Here is a tiny trained network, its code and every weight. The questions are about switching its units off for an input and a target symbol, where a switched-off unit gives its printed mean instead of its output.

import numpy as np


def w(rows, s, z=0):
    codes = np.array(rows[::2]) - 128.0
    scale = np.full(codes.shape[1], s)
    scale[-1] = z or s
    return codes * scale


def f(y):
    return np.maximum(y, 0)


def softmax(a):
    e = np.exp(a - a.max(-1, keepdims=True))
    return e / e.sum(-1, keepdims=True)


def log_softmax(a):
    a = a - a.max(-1, keepdims=True)
    return a - np.log(np.exp(a).sum(-1, keepdims=True))


def net(x, mask):
    ids = ['δελμπφω'.index(c) for c in x.split()]
    T = len(ids)
    res = E[ids] + P[:T]
    u = 0
    for l in range(3):
        q, k, v = (res @ M[l].T for M in (Q, K, V))
        z = softmax(np.where(np.tri(T) > 0, q @ k.T / 2**0.5, -1e9)) @ v
        res = res + np.where(mask[u], z, O[l][:, -1]) @ O[l][:, :-1]
        u += 1
        y = f(res @ A[l][:, :-1].T + A[l][:, -1])
        res = res + np.where(mask[u : u + 4], y, B[l][:, -1]) @ B[l][:, :-1]
        u += 4
    return log_softmax(res[-1] @ U[:, :-1].T + U[:, -1])


Q, K, V, O, A, B = {}, {}, {}, {}, {}, {}
E = w([
[126,48,252,115,116,144,32,134],'δ',
[111,180,182,119,160,203,104,134],'ε',
[118,145,152,96,197,175,169,141],'λ',
[94,181,77,219,151,156,83,129],'μ',
[203,142,63,119,157,211,125,96],'π',
[128,152,117,83,174,94,86,110],'φ',
[186,138,170,206,181,61,108,194],'ω',
],0.014)
P = w([
[39,25,54,254,154,173,76,142],'0',
[87,81,88,183,145,179,57,189],'1',
[98,111,112,163,148,164,82,144],'2',
[111,132,127,150,151,158,99,121],'3',
[127,149,135,139,168,146,93,112],'4',
[130,175,146,131,180,147,94,107],'5',
[141,189,144,133,164,128,103,80],'6',
[141,201,139,133,158,105,110,71],'7',
],0.0057)
Q[0] = w([
[191,63,152,90,42,208,145,11],'0.h0',
[100,184,139,96,245,254,69,97],'0.h0',
],0.0068)
K[0] = w([
[3,71,109,17,39,158,72,30],'0.h0',
[252,80,199,135,60,131,81,137],'0.h0',
],0.0054)
V[0] = w([
[139,160,114,170,145,111,152,174],'0.h0',
[254,46,174,182,161,97,56,125],'0.h0',
],0.0051)
O[0] = w([
[127,176,74,223,254,121,198,232,135],'0.h0',
[158,143,154,151,85,84,113,1,253],'0.h0',
],0.0074,0.0053)
A[0] = w([
[254,146,116,161,139,75,90,101,253],'0.n0',
[147,167,204,166,142,77,143,209,125],'0.n1',
[80,94,159,84,186,173,142,164,137],'0.n2',
[162,180,188,19,60,126,133,126,90],'0.n3',
],0.007,0.0024)
B[0] = w([
[167,56,83,86,145,115,127,8,254],'0.n0',
[253,83,72,101,88,172,165,79,161],'0.n1',
[125,67,114,121,103,117,231,163,144],'0.n2',
[163,246,180,218,88,60,33,139,149],'0.n3',
],0.0062,0.0078)
Q[1] = w([
[70,106,54,98,123,254,82,136],'1.h0',
[115,22,115,99,37,154,119,243],'1.h0',
],0.0059)
K[1] = w([
[132,145,3,120,162,155,150,84],'1.h0',
[69,222,31,185,208,196,233,230],'1.h0',
],0.0051)
V[1] = w([
[212,157,28,96,252,135,179,70],'1.h0',
[102,84,77,106,127,156,41,164],'1.h0',
],0.0042)
O[1] = w([
[86,169,157,79,254,147,187,55,253],'1.h0',
[53,125,144,130,113,106,104,103,205],'1.h0',
],0.0093,0.002)
A[1] = w([
[10,82,106,75,155,97,82,41,251],'1.n0',
[45,154,199,50,167,108,219,134,151],'1.n1',
[158,163,155,253,62,24,11,125,75],'1.n2',
[141,67,88,103,155,133,253,217,63],'1.n3',
],0.0043,0.0017)
B[1] = w([
[146,127,166,128,190,136,127,90,254],'1.n0',
[138,85,109,236,254,108,112,56,173],'1.n1',
[77,122,87,118,92,61,132,145,242],'1.n2',
[166,47,97,162,243,37,177,109,136],'1.n3',
],0.0082,0.0057)
Q[2] = w([
[156,133,155,153,228,213,120,2],'2.h0',
[88,79,87,108,71,144,102,129],'2.h0',
],0.0076)
K[2] = w([
[255,170,47,83,162,236,207,32],'2.h0',
[2,186,113,156,66,170,44,146],'2.h0',
],0.0048)
V[2] = w([
[222,141,141,215,70,98,107,140],'2.h0',
[83,129,14,44,88,254,186,95],'2.h0',
],0.0059)
O[2] = w([
[254,234,103,171,118,105,131,67,7],'2.h0',
[43,177,101,106,218,180,184,147,36],'2.h0',
],0.0084,0.0015)
A[2] = w([
[189,149,152,131,178,95,128,81,119],'2.n0',
[4,152,136,189,222,204,253,188,106],'2.n1',
[192,65,162,165,85,220,194,217,255],'2.n2',
[21,151,11,237,119,90,80,191,118],'2.n3',
],0.0048,0.0043)
B[2] = w([
[123,143,149,144,114,175,140,119,208],'2.n0',
[155,153,111,90,111,98,132,128,255],'2.n1',
[130,143,128,155,67,149,247,177,137],'2.n2',
[131,161,120,147,141,109,102,178,146],'2.n3',
],0.015,0.0098)
U = w([
[124,57,62,154,123,72,184,125,98],'δ',
[102,153,153,145,77,166,172,156,253],'ε',
[127,123,59,190,183,119,63,167,93],'λ',
[74,2,118,145,153,125,56,123,218],'μ',
[173,128,129,201,171,176,111,92,93],'π',
[135,193,171,102,95,95,100,126,71],'φ',
[146,185,53,23,124,60,101,99,96],'ω',
],0.0058,0.0037)

Each question gives the input, a string of symbols that net reads in full, and the target symbol t.
The units are the heads (2 rows each of Q, K, V and O) and the neurons (one row each of A and B). Each row of codes is followed by its name. A weight is (code - 128) times the scale printed after its matrix; where a second scale follows, it is the last column's (O, A, B and U).
mask holds one flag per unit, layer by layer, with each layer's heads first. A switched-off unit (its flag False) gives its mean, the last column of its rows in O or B, instead of its output. The means were averaged over made-up inputs and are rounded, as every weight is.
A unit's drop is (log p(t) with every unit on - log p(t) with that unit switched off) / (log p(t) with every unit on - log p(t) with every unit switched off).
The circuit of an input: a set's keep is (log p(t) with only the set's units on - log p(t) with every unit switched off) / (log p(t) with every unit on - log p(t) with every unit switched off). Starting from the 12 units with the biggest drops (on a tie, the unit counted first), units are removed one at a time, each time the one whose removal leaves the highest keep (on an exact tie, the one counted first), for as long as the keep stays at least 0.8.
units of the circuit, in order: the units of the circuit, biggest drop first
k most important neurons: the k neurons with the biggest drops, biggest first
k most important neurons of layer l: the k neurons of layer l with the biggest drops, biggest first
drop of u: that unit's drop, to one decimal
input φ ε λ, target δ: most important neuron -> (0.n2)
input ε ε μ ε, target ε: units of the circuit, in order -> (0.n0, 2.n2, 0.h0, 0.n2)
input π δ π, target μ: units of the circuit, in order -> (0.h0, 1.h0, 2.n1, 2.h0)
input π φ φ ε, target ω: units of the circuit, in order -> (2.n1, 2.h0, 1.h0)
input π μ ω μ, target π: 3 most important neurons -> (0.n1, 0.n0, 1.n2)
input δ δ φ φ λ, target φ: 2 most important neurons of layer 0 -> (0.n3, 0.n0)
input ω μ φ, target π: 2 most important neurons of layer 0 -> (0.n1, 0.n0)
input φ δ μ φ ω, target δ: 2 most important neurons -> (0.n1, 1.n2)
input λ λ λ, target δ: 3 most important neurons -> (0.n2, 1.n3, 2.n2)
input ω ω ε μ φ, target π: 2 most important neurons of layer 2 -> (2.n0, 2.n1)
input ω μ λ, target π: 3 most important neurons -> (0.n0, 0.n1, 1.n1)
input π μ π φ μ δ π λ, target ε: 2 most important neurons of layer 0 -> (0.n3, 0.n0)
input ε μ λ π π π φ ω, target π: 2 most important neurons -> (0.n1, 0.n0)
input π ω δ λ, target ε: 4 most important neurons -> (2.n2, 0.n0, 1.n2, 1.n1)
input ω φ μ μ π μ, target ω: 2 most important neurons -> (2.n1, 0.n3)
input φ φ μ μ δ ω ω, target δ: 3 most important neurons of layer 1 -> (1.n2, 1.n0, 1.n1)
input φ π π ε, target ω: 2 most important neurons -> (2.n1, 2.n0)
input δ π δ μ ε, target φ: 2 most important neurons of layer 0 -> (0.n3, 0.n0)
input λ λ ε, target ε: most important neuron of layer 1 -> (1.n2)
input π δ φ φ ε π, target μ: 2 most important neurons -> (2.n1, 0.n3)
input λ ε μ φ φ, target μ: most important neuron of layer 1 -> (1.n1)
input φ μ μ π λ ω ε, target π: drop of 2.h0 -> 0.2
input φ ω π λ, target ω: drop of 1.n0 -> 0.2
input ω π λ, target ω: drop of 0.n0 -> 0.1
input π π δ λ δ, target φ: drop of 0.h0 -> 2.2
